Below is a small trained network, with its code and all its weights. Each question gives an input and a class and asks what happens when units are switched off, that is, made to give their printed mean instead of their output.

import numpy as np


def w(rows, s, z=0):
    codes = np.array(rows[::2]) - 128.0
    scale = np.full(codes.shape[1], s)
    scale[-1] = z or s
    return codes * scale


def f(y):
    return y / 2 * (1 + np.tanh(0.7978845608 * (y + 0.044715 * y**3)))


def log_softmax(a):
    a = a - a.max(-1, keepdims=True)
    return a - np.log(np.exp(a).sum(-1, keepdims=True))


def net(x, mask):
    res = np.array(x, float).reshape(1, 7) / 4 @ E
    y = f(res @ A[0][:, :-1].T + A[0][:, -1])
    res = res + np.where(mask, y, B[0][:, -1]) @ B[0][:, :-1]
    return log_softmax(res[-1] @ U[:, :-1].T + U[:, -1])


A, B = {}, {}
E = w([
[64,4,177,253],'x0',
[188,124,6,187],'x1',
[125,127,129,129],'x2',
[210,211,204,210],'x3',
[132,128,131,129],'x4',
[237,39,163,78],'x5',
[126,130,124,127],'x6',
],0.0037)
A[0] = w([
[156,192,108,43,57],'N0',
[79,136,247,69,74],'N1',
[130,127,132,126,109],'N2',
[111,67,139,166,49],'N3',
[102,60,160,206,60],'N4',
[175,177,173,173,82],'N5',
[129,122,133,129,1],'N6',
[234,27,174,65,57],'N7',
[177,118,36,187,81],'N8',
[151,187,108,51,72],'N9',
[131,128,121,133,123],'N10',
[131,130,134,130,92],'N11',
[190,76,168,106,54],'N12',
[127,130,122,130,160],'N13',
[176,118,36,187,81],'N14',
[127,126,124,126,144],'N15',
[127,129,126,129,140],'N16',
[57,59,65,49,76],'N17',
[52,55,63,54,68],'N18',
[131,127,128,129,68],'N19',
[155,186,116,70,56],'N20',
[128,117,131,133,41],'N21',
[98,67,162,214,72],'N22',
[160,119,69,166,65],'N23',
[48,194,102,156,80],'N24',
[78,136,248,69,74],'N25',
[128,122,133,129,12],'N26',
[161,115,52,174,61],'N27',
[99,65,162,211,70],'N28',
[157,188,117,70,54],'N29',
[126,131,122,131,164],'N30',
[132,135,137,135,88],'N31',
[198,197,212,213,73],'N32',
[135,124,133,129,18],'N33',
[2,217,102,180,75],'N34',
[109,90,140,162,68],'N35',
[127,132,132,126,29],'N36',
],0.0084,0.0049)
B[0] = w([
[167,165,102,38,187],'N0',
[7,113,63,129,207],'N1',
[128,133,119,133,100],'N2',
[165,195,73,110,97],'N3',
[177,187,108,41,172],'N4',
[108,182,152,174,152],'N5',
[135,203,34,173,18],'N6',
[204,59,43,224,243],'N7',
[27,116,97,121,159],'N8',
[165,164,112,50,183],'N9',
[123,129,127,128,120],'N10',
[126,140,113,138,79],'N11',
[170,125,61,194,114],'N12',
[129,116,147,117,186],'N13',
[26,117,96,123,158],'N14',
[130,122,136,123,155],'N15',
[128,125,132,125,148],'N16',
[131,216,195,202,218],'N17',
[126,222,187,208,214],'N18',
[126,146,105,141,53],'N19',
[158,178,95,75,139],'N20',
[125,177,63,151,34],'N21',
[174,175,117,24,192],'N22',
[65,138,88,134,90],'N23',
[185,91,92,176,140],'N24',
[5,113,63,129,209],'N25',
[132,199,36,170,21],'N26',
[51,129,83,136,106],'N27',
[175,178,115,29,187],'N28',
[158,182,94,72,141],'N29',
[128,115,148,116,194],'N30',
[126,144,115,141,75],'N31',
[108,217,197,212,249],'N32',
[120,186,38,173,23],'N33',
[215,47,54,192,218],'N34',
[142,165,96,104,89],'N35',
[131,178,64,164,27],'N36',
],0.03,0.0015)
U = w([
[184,205,76,15,54],'0',
[124,91,160,115,254],'1',
[119,98,150,115,242],'2',
[124,97,155,111,221],'3',
[110,227,161,202,14],'4',
[194,69,33,187,44],'5',
[2,122,46,112,35],'6',
],0.0052,0.0042)

Each question gives the input, the list of numbers given to net, and the class t.
The units are the neurons (one row each of A and B). Each row of codes is followed by its name. A weight is (code - 128) times the scale printed after its matrix; where a second scale follows, it is the last column's (A, B and U).
mask holds one flag per neuron, in row order. A switched-off neuron (its flag False) gives its mean, the last column of its row in B, instead of its output. The means were averaged over made-up inputs and are rounded, as every weight is.
A unit's drop is (log p(t) with every unit on - log p(t) with that unit switched off) / (log p(t) with every unit on - log p(t) with every unit switched off).
The circuit of an input: a set's keep is (log p(t) with only the set's units on - log p(t) with every unit switched off) / (log p(t) with every unit on - log p(t) with every unit switched off). Starting from the 12 units with the biggest drops (on a tie, the unit counted first), units are removed one at a time, each time the one whose removal leaves the highest keep (on an exact tie, the one counted first), for as long as the keep stays at least 0.8.
units of the circuit, in order: the units of the circuit, biggest drop first
most important unit: the unit with the biggest drop
top k neurons: the k neurons with the biggest drops, biggest first
drop of u: that unit's drop, to one decimal
input [-8,7,1,6,-4,-5,-5], class 0: most important unit : N0
input [-8,2,4,-6,-8,-1,-4], class 0: units of the circuit, in order : (N0 N9)
input [5,5,-5,-7,3,1,5], class 4: units of the circuit, in order : (N18 N17)
input [-8,0,-8,-5,-3,-8,-8], class 0: units of the circuit, in order : (N0 N9)
input [-6,5,1,8,7,2,2], class 4: top 2 neurons : (N32 N5)
input [-7,6,-4,-5,0,7,-5], class 0: top 2 neurons : (N0 N9)
input [7,-8,-3,-7,4,5,-3], class 6: top 3 neurons : (N25 N1 N32)
input [-6,-6,-3,8,-4,4,2], class 4: top 2 neurons : (N32 N5)
input [-4,3,-4,-8,-4,-8,-3], class 4: top 2 neurons : (N18 N17)
input [7,4,-3,3,-3,8,5], class 5: top 2 neurons : (N7 N12)
input [-5,-2,-2,-7,3,7,-2], class 4: top 3 neurons : (N17 N18 N34)
input [-5,5,-1,-6,-2,1,-2], class 4: top 2 neurons : (N17 N18)
input [7,-2,0,-5,0,-4,4], class 0: drop of N28 : 0.2
input [-4,2,-3,5,5,6,1], class 5: drop of N5 : -0.1
input [3,8,-1,5,0,8,-2], class 5: units of the circuit, in order : (N7)
input [-6,-8,1,-1,6,7,-7], class 6: drop of N25 : 0.6
input [1,-8,6,-2,3,-6,-7], class 6: drop of N25 : 0.7
